Here is a tiny trained network, its code and every weight. The questions are about switching its units off for an input and a class, where a switched-off unit gives its printed mean instead of its output.

import numpy as np


def w(rows, s, z=0):
    codes = np.array(rows[::2]) - 128.0
    scale = np.full(codes.shape[1], s)
    scale[-1] = z or s
    return codes * scale


def f(y):
    return y / 2 * (1 + np.tanh(0.7978845608 * (y + 0.044715 * y**3)))


def log_softmax(a):
    a = a - a.max(-1, keepdims=True)
    return a - np.log(np.exp(a).sum(-1, keepdims=True))


def net(x, mask):
    res = np.array(x, float).reshape(1, 7) / 4 @ E
    y = f(res @ A[0][:, :-1].T + A[0][:, -1])
    res = res + np.where(mask, y, B[0][:, -1]) @ B[0][:, :-1]
    return log_softmax(res[-1] @ U[:, :-1].T + U[:, -1])


A, B = {}, {}
E = w([
[55,146,153,138],'x0',
[127,127,128,131],'x1',
[128,128,127,127],'x2',
[146,229,169,82],'x3',
[93,160,2,137],'x4',
[124,127,127,128],'x5',
[92,45,138,13],'x6',
],0.0083)
A[0] = w([
[103,110,123,55,67],'N1',
[110,152,60,110,36],'N2',
[5,149,167,146,53],'N3',
[205,127,98,92,181],'N4',
[127,104,122,90,3],'N5',
[142,202,137,67,20],'N6',
],0.011,0.0055)
B[0] = w([
[118,186,132,201,199],'N1',
[155,96,252,132,176],'N2',
[214,129,79,66,208],'N3',
[145,144,103,79,253],'N4',
[221,139,121,225,106],'N5',
[102,26,110,192,194],'N6',
],0.033,0.0029)
U = w([
[163,215,96,246,83],'0',
[157,89,247,98,66],'1',
[83,9,48,171,92],'2',
[92,142,107,109,232],'3',
[184,128,66,76,9],'4',
[77,148,110,111,218],'5',
[72,137,115,111,203],'6',
],0.015,0.011)

Each question gives the input, the list of numbers given to net, and the class t.
The units are the neurons (one row each of A and B). Each row of codes is followed by its name. A weight is (code - 128) times the scale printed after its matrix; where a second scale follows, it is the last column's (A, B and U).
mask holds one flag per neuron, in row order. A switched-off neuron (its flag False) gives its mean, the last column of its row in B, instead of its output. The means were averaged over made-up inputs and are rounded, as every weight is.
A unit's drop is (log p(t) with every unit on - log p(t) with that unit switched off) / (log p(t) with every unit on - log p(t) with every unit switched off).
The circuit of an input: a set's keep is (log p(t) with only the set's units on - log p(t) with every unit switched off) / (log p(t) with every unit on - log p(t) with every unit switched off). Starting from all 6 units, units are removed one at a time, each time the one whose removal leaves the highest keep (on an exact tie, the one counted first), for as long as the keep stays at least 0.8.
circuit, biggest first: the units of the circuit, biggest drop first
most important unit: the unit with the biggest drop
k most important neurons: the k neurons with the biggest drops, biggest first
drop when u is switched off: that unit's drop, to one decimal
input [-8,-2,-8,-7,5,4,3], class 4: 2 most important neurons -> (N4 N6)
input [1,6,-7,-1,4,6,8], class 0: most important neuron -> (N1)
input [6,-4,-6,-4,2,-4,3], class 4: 2 most important neurons -> (N3 N6)
input [0,1,4,-4,3,-5,7], class 0: circuit, biggest first -> (N1 N5)
input [-1,0,-7,8,1,4,-6], class 2: 2 most important neurons -> (N6 N1)
input [-7,-4,-6,0,-4,-2,-2], class 4: 2 most important neurons -> (N4 N2)
input [-2,2,6,4,-4,-8,-6], class 6: 4 most important neurons -> (N1 N2 N3 N5)
input [4,-5,2,-4,0,0,6], class 0: circuit, biggest first -> (N1 N5)
input [-4,6,3,-5,4,1,-1], class 3: 2 most important neurons -> (N6 N3)
input [-7,-8,-7,0,-6,-2,-1], class 3: 3 most important neurons -> (N3 N2 N5)
input [-1,8,4,3,-6,4,6], class 3: 2 most important neurons -> (N2 N1)
input [-2,-6,7,-6,-6,-1,4], class 5: circuit, biggest first -> (N2 N6)
input [8,-4,-6,7,-6,-6,-3], class 4: 2 most important neurons -> (N3 N2)
input [8,-5,8,-4,6,-8,3], class 4: 2 most important neurons -> (N3 N6)
input [1,6,-8,4,-4,2,3], class 5: most important unit -> N2
input [-4,-5,4,6,4,3,4], class 2: drop when N5 is switched off -> 0.0
input [8,6,-4,-4,4,6,-1], class 4: drop when N3 is switched off -> 1.0
input [8,5,8,4,6,-8,6], class 4: drop when N4 is switched off -> -0.1
